Below is a small trained network, with its code and all its weights. Each question gives an input and a class and asks what happens when units are switched off, that is, made to give their printed mean instead of their output.

import numpy as np


def w(rows, s, z=0):
    codes = np.array(rows[::2]) - 128.0
    scale = np.full(codes.shape[1], s)
    scale[-1] = z or s
    return codes * scale


def f(y):
    return np.maximum(y, 0)


def log_softmax(a):
    a = a - a.max(-1, keepdims=True)
    return a - np.log(np.exp(a).sum(-1, keepdims=True))


def net(x, mask):
    res = np.array(x, float).reshape(1, 4) / 4 @ E
    y = f(res @ A[0][:, :-1].T + A[0][:, -1])
    res = res + np.where(mask, y, B[0][:, -1]) @ B[0][:, :-1]
    return log_softmax(res[-1] @ U[:, :-1].T + U[:, -1])


A, B = {}, {}
E = w([
[142,165,254,49,146,118,82],'x0',
[194,113,122,217,30,114,12],'x1',
[138,26,137,152,128,217,134],'x2',
[166,112,69,63,51,95,112],'x3',
],0.0089)
A[0] = w([
[124,144,224,37,161,117,161,175],'neuron 0',
[212,103,109,96,39,147,72,165],'neuron 1',
[69,200,148,109,254,125,240,253],'neuron 2',
[165,54,101,211,90,186,164,140],'neuron 3',
[148,77,187,175,168,165,148,138],'neuron 4',
[69,49,68,159,117,145,158,129],'neuron 5',
[141,61,117,175,126,196,122,148],'neuron 6',
[167,182,127,151,82,3,55,195],'neuron 7',
[196,63,226,139,97,176,28,172],'neuron 8',
[97,146,195,174,162,131,92,173],'neuron 9',
],0.0074,0.0056)
B[0] = w([
[223,251,179,47,97,70,178,197],'neuron 0',
[181,133,156,75,53,148,177,201],'neuron 1',
[175,146,149,141,159,75,180,249],'neuron 2',
[128,115,82,107,90,185,131,187],'neuron 3',
[120,108,147,105,110,184,83,167],'neuron 4',
[128,112,70,178,143,160,170,172],'neuron 5',
[120,123,108,107,76,195,97,174],'neuron 6',
[192,179,188,82,30,97,182,219],'neuron 7',
[135,164,170,90,90,142,99,210],'neuron 8',
[139,137,155,78,109,125,107,175],'neuron 9',
],0.012,0.013)
U = w([
[121,79,70,166,106,190,144,94],'0',
[152,132,113,190,179,172,168,210],'1',
[63,113,189,112,128,209,44,46],'2',
[79,129,87,226,247,76,168,67],'3',
[47,92,149,145,162,68,57,2],'4',
[199,208,254,61,98,88,161,176],'5',
[114,112,105,98,136,110,136,117],'6',
],0.0082,0.0031)

Each question gives the input, the list of numbers given to net, and the class t.
The units are the neurons (one row each of A and B). Each row of codes is followed by its name. A weight is (code - 128) times the scale printed after its matrix; where a second scale follows, it is the last column's (A, B and U).
mask holds one flag per neuron, in row order. A switched-off neuron (its flag False) gives its mean, the last column of its row in B, instead of its output. The means were averaged over made-up inputs and are rounded, as every weight is.
A unit's drop is (log p(t) with every unit on - log p(t) with that unit switched off) / (log p(t) with every unit on - log p(t) with every unit switched off).
The circuit of an input: a set's keep is (log p(t) with only the set's units on - log p(t) with every unit switched off) / (log p(t) with every unit on - log p(t) with every unit switched off). Starting from all 10 units, units are removed one at a time, each time the one whose removal leaves the highest keep (on an exact tie, the one counted first), for as long as the keep stays at least 0.8.
units of the circuit, in order: the units of the circuit, biggest drop first
k most important neurons: the k neurons with the biggest drops, biggest first
drop when u is switched off: that unit's drop, to one decimal
input [-4,-7,4,-3], class 1: most important neuron : [neuron 7]
input [-2,3,0,-4], class 2: units of the circuit, in order : [neuron 0; neuron 2; neuron 7]
input [-3,-1,-1,-7], class 3: units of the circuit, in order : [neuron 7; neuron 0; neuron 1]
input [-5,6,3,3], class 0: 2 most important neurons : [neuron 0; neuron 3]
input [-4,-8,4,4], class 1: 2 most important neurons : [neuron 7; neuron 5]
input [-6,7,7,-6], class 0: 2 most important neurons : [neuron 5; neuron 3]
input [3,7,5,-6], class 2: 2 most important neurons : [neuron 0; neuron 2]
input [-7,8,4,3], class 0: drop when neuron 1 is switched off : 0.0
input [-8,-8,3,-2], class 3: drop when neuron 2 is switched off : 0.2
input [2,4,5,-5], class 2: drop when neuron 7 is switched off : 0.1
input [-1,0,6,-6], class 2: drop when neuron 2 is switched off : 0.0
